Below is a small trained network, with its code and all its weights. Each question gives an input and a class and asks what happens when units are switched off, that is, made to give their printed mean instead of their output.

import numpy as np


def w(rows, s, z=0):
    codes = np.array(rows[::2]) - 128.0
    scale = np.full(codes.shape[1], s)
    scale[-1] = z or s
    return codes * scale


def f(y):
    return np.maximum(y, 0)


def log_softmax(a):
    a = a - a.max(-1, keepdims=True)
    return a - np.log(np.exp(a).sum(-1, keepdims=True))


def net(x, mask):
    res = np.array(x, float).reshape(1, 7) / 4 @ E
    y = f(res @ A[0][:, :-1].T + A[0][:, -1])
    res = res + np.where(mask, y, B[0][:, -1]) @ B[0][:, :-1]
    return log_softmax(res[-1] @ U[:, :-1].T + U[:, -1])


A, B = {}, {}
E = w([
[122,127,77,171,255,160,132],'x0',
[144,127,78,179,116,41,75],'x1',
[129,133,125,134,125,130,137],'x2',
[217,210,150,119,135,168,47],'x3',
[5,187,135,144,123,149,70],'x4',
[129,121,135,135,128,131,123],'x5',
[125,175,213,129,173,60,158],'x6',
],0.0098)
A[0] = w([
[85,125,82,90,136,93,195,31],'neuron 0',
[140,106,99,187,125,43,100,84],'neuron 1',
[203,209,146,126,130,173,51,2],'neuron 2',
[102,111,133,116,66,110,125,112],'neuron 3',
[184,93,113,156,159,123,148,100],'neuron 4',
[145,128,95,96,246,158,111,119],'neuron 5',
[101,96,122,118,132,113,146,45],'neuron 6',
[151,138,103,177,118,76,98,62],'neuron 7',
[54,155,131,160,109,137,121,53],'neuron 8',
[62,64,128,153,110,97,175,10],'neuron 9',
[155,82,100,124,88,177,104,97],'neuron 10',
[148,157,156,109,56,112,131,66],'neuron 11',
[61,152,131,131,137,124,84,55],'neuron 12',
[131,113,149,83,69,118,126,44],'neuron 13',
[44,191,119,104,105,134,89,46],'neuron 14',
[122,85,37,129,78,221,66,91],'neuron 15',
[189,79,123,99,146,105,141,44],'neuron 16',
[135,136,143,162,111,140,145,74],'neuron 17',
[164,117,134,132,147,117,157,58],'neuron 18',
[99,131,150,179,113,148,115,56],'neuron 19',
[139,151,103,143,124,62,64,105],'neuron 20',
[132,107,109,135,132,91,82,78],'neuron 21',
[147,168,199,139,157,102,116,101],'neuron 22',
[122,126,104,164,202,142,146,19],'neuron 23',
[181,99,132,114,112,112,163,68],'neuron 24',
[116,116,163,101,133,186,158,47],'neuron 25',
[172,108,128,143,89,113,193,109],'neuron 26',
[133,125,161,71,57,105,125,77],'neuron 27',
[125,131,202,86,154,212,166,65],'neuron 28',
[107,160,197,104,175,62,142,61],'neuron 29',
[98,134,138,134,133,136,100,205],'neuron 30',
[164,128,105,93,132,108,154,55],'neuron 31',
],0.014,0.018)
B[0] = w([
[125,77,113,125,127,129,138,144],'neuron 0',
[109,135,130,119,98,177,161,178],'neuron 1',
[124,5,99,135,179,124,150,173],'neuron 2',
[127,123,134,165,140,125,117,181],'neuron 3',
[136,143,156,116,143,144,97,178],'neuron 4',
[111,140,121,167,88,117,100,217],'neuron 5',
[134,98,120,133,133,128,135,131],'neuron 6',
[113,130,118,116,107,153,147,149],'neuron 7',
[178,139,130,123,157,156,99,162],'neuron 8',
[148,47,113,125,162,113,150,160],'neuron 9',
[127,146,143,128,139,105,155,179],'neuron 10',
[107,127,111,164,128,120,110,161],'neuron 11',
[167,151,126,116,155,153,117,160],'neuron 12',
[107,139,95,169,130,131,111,147],'neuron 13',
[178,138,104,123,160,158,115,179],'neuron 14',
[136,162,155,142,149,98,174,239],'neuron 15',
[176,146,117,105,160,148,111,155],'neuron 16',
[122,133,122,136,132,129,134,128],'neuron 17',
[138,135,94,131,171,135,128,138],'neuron 18',
[156,135,119,133,138,133,111,131],'neuron 19',
[111,128,117,112,94,155,154,181],'neuron 20',
[125,142,132,121,115,146,141,141],'neuron 21',
[128,144,134,128,142,103,156,176],'neuron 22',
[83,148,89,202,110,107,86,143],'neuron 23',
[137,153,128,119,166,144,110,159],'neuron 24',
[121,132,111,122,110,151,150,143],'neuron 25',
[139,142,143,112,142,141,100,186],'neuron 26',
[96,146,101,191,128,137,94,179],'neuron 27',
[115,130,105,109,78,160,155,181],'neuron 28',
[153,151,132,150,149,108,179,174],'neuron 29',
[139,116,166,104,110,117,107,246],'neuron 30',
[144,122,123,123,149,146,116,134],'neuron 31',
],0.019,0.012)
U = w([
[143,63,123,132,155,121,134,136],'0',
[124,149,119,189,118,122,87,64],'1',
[177,154,140,105,160,163,94,75],'2',
[145,126,147,118,114,115,126,252],'3',
[149,162,150,142,147,94,185,52],'4',
[129,132,126,108,86,182,159,85],'5',
[146,125,156,123,117,113,112,234],'6',
[97,136,135,2,102,10,53,95],'7',
],0.016,0.021)

Each question gives the input, the list of numbers given to net, and the class t.
The units are the neurons (one row each of A and B). Each row of codes is followed by its name. A weight is (code - 128) times the scale printed after its matrix; where a second scale follows, it is the last column's (A, B and U).
mask holds one flag per neuron, in row order. A switched-off neuron (its flag False) gives its mean, the last column of its row in B, instead of its output. The means were averaged over made-up inputs and are rounded, as every weight is.
A unit's drop is (log p(t) with every unit on - log p(t) with that unit switched off) / (log p(t) with every unit on - log p(t) with every unit switched off).
The circuit of an input: a set's keep is (log p(t) with only the set's units on - log p(t) with every unit switched off) / (log p(t) with every unit on - log p(t) with every unit switched off). Starting from the 12 units with the biggest drops (on a tie, the unit counted first), units are removed one at a time, each time the one whose removal leaves the highest keep (on an exact tie, the one counted first), for as long as the keep stays at least 0.8.
units of the circuit, in order: the units of the circuit, biggest drop first
k most important neurons: the k neurons with the biggest drops, biggest first
drop when u is switched off: that unit's drop, to one decimal
input [8,8,-8,3,-4,4,1], class 1: units of the circuit, in order => (neuron 5)
input [3,-7,-3,-1,7,5,-5], class 2: 3 most important neurons => (neuron 14; neuron 8; neuron 12)
input [2,7,-6,-2,-6,-3,5], class 5: units of the circuit, in order => (neuron 1; neuron 20)
input [6,-2,2,3,3,-6,5], class 1: 2 most important neurons => (neuron 5; neuron 23)
input [-6,-2,4,-1,-7,-2,7], class 2: units of the circuit, in order => (neuron 26; neuron 24)
input [4,2,4,-1,-7,-4,7], class 2: units of the circuit, in order => (neuron 4; neuron 16)
input [2,7,6,5,-5,-5,0], class 5: 2 most important neurons => (neuron 1; neuron 20)
input [7,2,-7,7,-5,6,0], class 0: 2 most important neurons => (neuron 2; neuron 27)
input [2,-5,-4,-6,8,0,1], class 2: units of the circuit, in order => (neuron 8; neuron 14)
input [-1,6,1,6,-8,4,-7], class 2: 2 most important neurons => (neuron 16; neuron 4)
input [-4,1,-1,-1,0,4,-5], class 4: units of the circuit, in order => (neuron 15; neuron 10)
input [-6,-5,6,6,-3,2,2], class 0: 2 most important neurons => (neuron 2; neuron 5)
input [5,3,1,-7,4,1,-1], class 0: 2 most important neurons => (neuron 9; neuron 0)
input [-4,0,4,-7,-2,-3,1], class 0: units of the circuit, in order => (neuron 9)
input [5,1,0,3,4,-2,8], class 4: 2 most important neurons => (neuron 29; neuron 22)
input [-7,-6,4,4,-6,5,7], class 1: 4 most important neurons => (neuron 27; neuron 11; neuron 15; neuron 13)
input [-7,-8,-3,7,4,-5,3], class 5: 2 most important neurons => (neuron 28; neuron 25)
input [-5,-4,-5,2,-6,2,-3], class 2: units of the circuit, in order => (neuron 24; neuron 26)
input [-6,2,1,2,-2,6,8], class 4: 3 most important neurons => (neuron 29; neuron 22; neuron 5)
input [0,-3,-2,1,8,0,-7], class 2: units of the circuit, in order => (neuron 14)
input [-2,8,6,1,-3,-1,-4], class 5: units of the circuit, in order => (neuron 1; neuron 20)
input [-7,6,-7,-7,-3,0,0], class 0: 2 most important neurons => (neuron 9; neuron 5)
input [-7,8,-7,3,1,-3,-8], class 4: drop when neuron 10 is switched off => 0.3
